Below are the code and all the weights of a small trained network. Each question names an input and a target symbol and asks about switching units off, where a switched-off unit gives its printed mean instead of its output.

import numpy as np


def w(rows, s, z=0):
    codes = np.array(rows[::2]) - 128.0
    scale = np.full(codes.shape[1], s)
    scale[-1] = z or s
    return codes * scale


def norm(h):
    return h / np.sqrt((h * h).mean(-1, keepdims=True) + 1e-5)


def f(y):
    return np.maximum(y, 0)


def softmax(a):
    e = np.exp(a - a.max(-1, keepdims=True))
    return e / e.sum(-1, keepdims=True)


def log_softmax(a):
    a = a - a.max(-1, keepdims=True)
    return a - np.log(np.exp(a).sum(-1, keepdims=True))


def net(x, mask):
    ids = ['αβγδεηθλξστφψω'.index(c) for c in x.split()]
    T = len(ids)
    res = E[ids] + P[:T]
    u = 0
    for l in range(2):
        r = norm(res)
        for j in range(2):
            rows = slice(4 * j, 4 * j + 4)
            q, k, v = (r @ M[l][rows].T for M in (Q, K, V))
            z = softmax(np.where(np.tri(T) > 0, q @ k.T / 4**0.5, -1e9)) @ v
            o = O[l][rows]
            res = res + np.where(mask[u + j], z, o[:, -1]) @ o[:, :-1]
        u += 2
        y = f(norm(res) @ A[l][:, :-1].T + A[l][:, -1])
        res = res + np.where(mask[u : u + 4], y, B[l][:, -1]) @ B[l][:, :-1]
        u += 4
    return log_softmax(norm(res)[-1] @ U[:, :-1].T + U[:, -1])


Q, K, V, O, A, B = {}, {}, {}, {}, {}, {}
E = w([
[148,140,109,206,136,100,83,212,110],'α',
[151,180,36,86,74,194,246,132,155],'β',
[98,115,182,108,71,107,119,107,74],'γ',
[162,83,172,83,175,80,122,192,103],'δ',
[112,60,61,155,137,116,213,137,93],'ε',
[177,74,130,140,91,49,138,132,91],'η',
[230,218,152,165,138,106,251,139,71],'θ',
[81,137,173,149,177,201,137,131,157],'λ',
[119,113,149,186,28,171,128,105,181],'ξ',
[175,193,115,151,169,42,244,134,193],'σ',
[69,43,156,108,34,160,83,83,165],'τ',
[154,105,211,49,114,90,212,165,195],'φ',
[97,158,192,100,53,131,132,107,84],'ψ',
[227,216,136,100,141,174,111,130,170],'ω',
],0.0028)
P = w([
[207,59,251,127,63,161,181,220,125],'0',
[175,71,222,147,77,157,153,186,138],'1',
[159,81,192,144,90,153,147,159,124],'2',
[138,109,173,126,93,143,163,139,102],'3',
[120,121,152,120,111,136,160,136,96],'4',
[100,145,137,113,119,128,159,123,76],'5',
[90,153,109,105,130,119,159,119,74],'6',
[79,170,79,95,157,113,148,113,70],'7',
[75,188,85,74,148,113,154,114,47],'8',
],0.002)
Q[0] = w([
[123,124,141,183,123,164,105,197,124],'0.h1',
[86,83,97,163,166,204,55,36,174],'0.h1',
[157,146,166,96,84,65,197,233,90],'0.h1',
[103,82,110,176,146,212,78,100,159],'0.h1',
[96,105,183,63,94,105,199,157,104],'0.h2',
[153,138,93,164,237,127,104,190,149],'0.h2',
[99,47,208,123,93,118,172,143,109],'0.h2',
[109,69,176,97,2,117,134,55,68],'0.h2',
],0.0048)
K[0] = w([
[121,73,128,98,89,156,201,108,74],'0.h1',
[191,57,255,137,58,102,135,190,192],'0.h1',
[55,175,18,121,201,146,149,70,90],'0.h1',
[155,81,226,104,82,111,173,151,143],'0.h1',
[33,186,46,99,181,177,108,51,73],'0.h2',
[133,61,251,75,45,129,119,124,133],'0.h2',
[74,183,137,100,220,169,83,89,115],'0.h2',
[120,197,15,200,232,199,133,176,99],'0.h2',
],0.0038)
V[0] = w([
[114,65,157,97,141,101,155,83,221],'0.h1',
[112,92,76,114,199,159,195,143,78],'0.h1',
[162,132,210,76,119,99,102,87,87],'0.h1',
[164,195,110,82,127,174,176,123,86],'0.h1',
[58,155,67,189,156,175,102,145,87],'0.h2',
[120,130,83,184,89,36,118,142,197],'0.h2',
[109,34,107,109,139,85,123,96,105],'0.h2',
[132,178,122,94,74,129,102,5,138],'0.h2',
],0.0027)
O[0] = w([
[106,198,145,130,127,98,120,106,75,164],'0.h1',
[88,78,126,175,96,192,135,74,109,105],'0.h1',
[116,186,172,127,123,81,122,79,201,180],'0.h1',
[144,83,93,114,58,129,86,76,152,127],'0.h1',
[140,126,90,129,178,163,183,183,143,3],'0.h2',
[95,94,109,140,78,43,141,254,76,111],'0.h2',
[95,76,195,144,129,109,158,104,71,119],'0.h2',
[217,100,131,71,63,110,156,112,129,45],'0.h2',
],0.0028,0.0031)
A[0] = w([
[110,212,123,153,120,155,5,139,155,154],'0.n1',
[205,76,69,191,127,118,133,117,44,122],'0.n2',
[208,58,122,189,201,57,6,143,94,180],'0.n3',
[191,80,114,76,121,117,122,157,108,4],'0.n4',
],0.0021)
B[0] = w([
[184,159,113,76,154,51,213,125,98,255],'0.n1',
[84,229,185,99,135,206,106,116,124,188],'0.n2',
[77,200,116,38,31,181,173,97,111,248],'0.n3',
[120,125,108,4,166,197,151,151,130,128],'0.n4',
],0.0028,0.00098)
Q[1] = w([
[153,2,84,142,224,85,49,191,151],'1.h1',
[220,81,103,195,213,134,44,156,195],'1.h1',
[31,225,192,29,80,62,184,135,73],'1.h1',
[138,40,102,147,193,187,123,181,177],'1.h1',
[51,152,154,41,35,72,161,61,154],'1.h2',
[63,151,162,27,74,92,176,57,141],'1.h2',
[81,59,116,53,107,111,107,51,171],'1.h2',
[205,91,103,231,200,91,23,159,101],'1.h2',
],0.0042)
K[1] = w([
[220,135,197,213,98,195,131,215,164],'1.h1',
[156,122,214,196,50,157,77,142,115],'1.h1',
[113,64,47,62,181,97,204,102,145],'1.h1',
[155,144,172,173,120,151,101,232,106],'1.h1',
[144,182,51,204,201,174,184,72,91],'1.h2',
[143,184,28,198,157,157,161,99,106],'1.h2',
[216,225,107,205,186,146,190,168,109],'1.h2',
[172,61,254,111,85,87,143,165,188],'1.h2',
],0.0042)
V[1] = w([
[127,224,101,190,73,125,8,60,59],'1.h1',
[81,148,65,148,73,199,62,139,61],'1.h1',
[9,74,110,189,85,144,99,92,251],'1.h1',
[171,131,43,210,85,66,224,149,131],'1.h1',
[213,71,118,126,198,62,166,86,50],'1.h2',
[128,14,141,51,194,155,206,135,235],'1.h2',
[221,149,96,183,166,131,195,198,147],'1.h2',
[209,183,121,168,192,194,123,131,27],'1.h2',
],0.0025)
O[1] = w([
[230,62,210,79,189,115,175,192,225,47],'1.h1',
[109,99,231,53,172,164,203,122,184,5],'1.h1',
[148,188,160,57,66,44,252,182,47,115],'1.h1',
[136,8,134,93,112,79,99,108,54,71],'1.h1',
[175,89,156,227,197,53,198,64,31,68],'1.h2',
[38,127,65,121,131,104,246,59,164,54],'1.h2',
[168,167,54,121,156,160,138,93,40,118],'1.h2',
[210,142,134,177,200,211,89,96,102,92],'1.h2',
],0.0029,0.0024)
A[1] = w([
[103,169,96,91,134,111,150,252,123,150],'1.n1',
[85,149,168,128,175,170,157,49,96,167],'1.n2',
[64,122,250,147,54,135,84,154,216,253],'1.n3',
[223,73,154,172,195,223,46,17,44,123],'1.n4',
],0.0023,0.0026)
B[1] = w([
[102,135,141,131,156,146,159,209,82,163],'1.n1',
[114,80,102,173,171,77,178,78,203,148],'1.n2',
[176,88,51,138,250,157,139,118,93,255],'1.n3',
[156,163,139,229,35,142,229,207,213,141],'1.n4',
],0.0026,0.0058)
U = w([
[109,72,84,189,202,190,96,233,111,126],'α',
[49,18,185,62,21,170,72,101,200,177],'β',
[165,156,217,104,125,123,78,105,160,65],'γ',
[58,193,120,187,227,203,109,60,225,37],'δ',
[46,37,161,200,183,180,226,42,47,109],'ε',
[166,53,215,149,205,74,64,117,111,165],'η',
[180,97,95,237,25,150,139,180,191,78],'θ',
[141,141,36,43,72,205,188,72,148,32],'λ',
[94,188,88,80,127,187,49,253,41,138],'ξ',
[181,37,130,164,81,37,72,125,31,44],'σ',
[67,208,215,53,106,22,234,215,166,148],'τ',
[26,217,60,208,33,50,48,37,65,252],'φ',
[229,150,98,61,139,132,65,91,219,150],'ψ',
[236,187,166,217,74,176,172,67,117,100],'ω',
],0.0041,0.0026)

Each question gives the input, a string of symbols that net reads in full, and the target symbol t.
The units are the heads (4 rows each of Q, K, V and O) and the neurons (one row each of A and B). Each row of codes is followed by its name. A weight is (code - 128) times the scale printed after its matrix; where a second scale follows, it is the last column's (O, A, B and U).
mask holds one flag per unit, layer by layer, with each layer's heads first. A switched-off unit (its flag False) gives its mean, the last column of its rows in O or B, instead of its output. The means were averaged over made-up inputs and are rounded, as every weight is.
A unit's drop is (log p(t) with every unit on - log p(t) with that unit switched off) / (log p(t) with every unit on - log p(t) with every unit switched off).
The circuit of an input: a set's keep is (log p(t) with only the set's units on - log p(t) with every unit switched off) / (log p(t) with every unit on - log p(t) with every unit switched off). Starting from all 12 units, units are removed one at a time, each time the one whose removal leaves the highest keep (on an exact tie, the one counted first), for as long as the keep stays at least 0.8.
circuit, biggest first: the units of the circuit, biggest drop first
k most important neurons: the k neurons with the biggest drops, biggest first
top k neurons in layer l: the k neurons of layer l with the biggest drops, biggest first
heads that matter: for each layer, one digit per head in row order, 1 if its drop is at least 0.15 and else 0, layers parted by /
input φ α τ α φ ξ ξ ψ, target ξ: circuit, biggest first -> 1.h2; 0.h2
input φ τ φ τ δ ψ β φ, target λ: circuit, biggest first -> 0.h1
input α ψ σ, target φ: circuit, biggest first -> 0.h1; 1.h1; 1.n3
input τ φ φ φ τ ψ φ ε, target ε: circuit, biggest first -> 1.h1; 0.h2; 1.h2
input φ σ φ ε φ, target ε: heads that matter -> 10 / 00
input ψ φ ε τ τ, target ε: heads that matter -> 01 / 10
input λ ε η τ τ η, target τ: circuit, biggest first -> 1.h1; 0.n2
input φ φ θ, target φ: heads that matter -> 00 / 11
input α φ ω η α φ θ η, target ω: circuit, biggest first -> 1.h2; 1.n4; 1.h1; 0.n3
input τ τ φ φ η τ η γ, target η: circuit, biggest first -> 1.h1; 1.h2
input φ ξ ξ φ φ φ δ, target φ: heads that matter -> 00 / 10
input α ξ φ τ ε ψ φ η φ, target ε: heads that matter -> 10 / 01
input τ φ φ φ α τ, target ξ: circuit, biggest first -> 0.h2; 1.h2; 1.h1
input η η τ φ ω ω τ φ, target ψ: heads that matter -> 11 / 00
input ε φ τ η φ ε η, target ε: heads that matter -> 10 / 10
input β φ α ψ, target ξ: top neuron in layer 0 -> 0.n3
input φ τ φ ε φ δ, target ε: heads that matter -> 10 / 01
input φ τ η γ, target η: 2 most important neurons -> 1.n3; 0.n3
input δ φ σ, target φ: heads that matter -> 00 / 10
input τ ε τ, target ε: circuit, biggest first -> 1.h1; 0.h1; 1.h2
input τ δ α η, target ξ: most important neuron -> 0.n3
input ψ η φ γ ε ψ ψ, target ε: heads that matter -> 01 / 10
input τ γ σ φ φ δ, target φ: heads that matter -> 00 / 11
input φ φ φ, target φ: heads that matter -> 00 / 10
input φ φ θ ε ξ, target ε: 2 most important neurons -> 1.n3; 0.n1
input θ τ φ τ, target ω: circuit, biggest first -> 1.h2; 1.n4
input θ φ η φ, target ω: heads that matter -> 01 / 01
input τ ε α ψ τ ξ, target τ: heads that matter -> 00 / 10
input φ τ η φ φ α ξ, target ξ: heads that matter -> 01 / 01
input ε ψ η, target ε: 2 most important neurons -> 0.n3; 0.n2
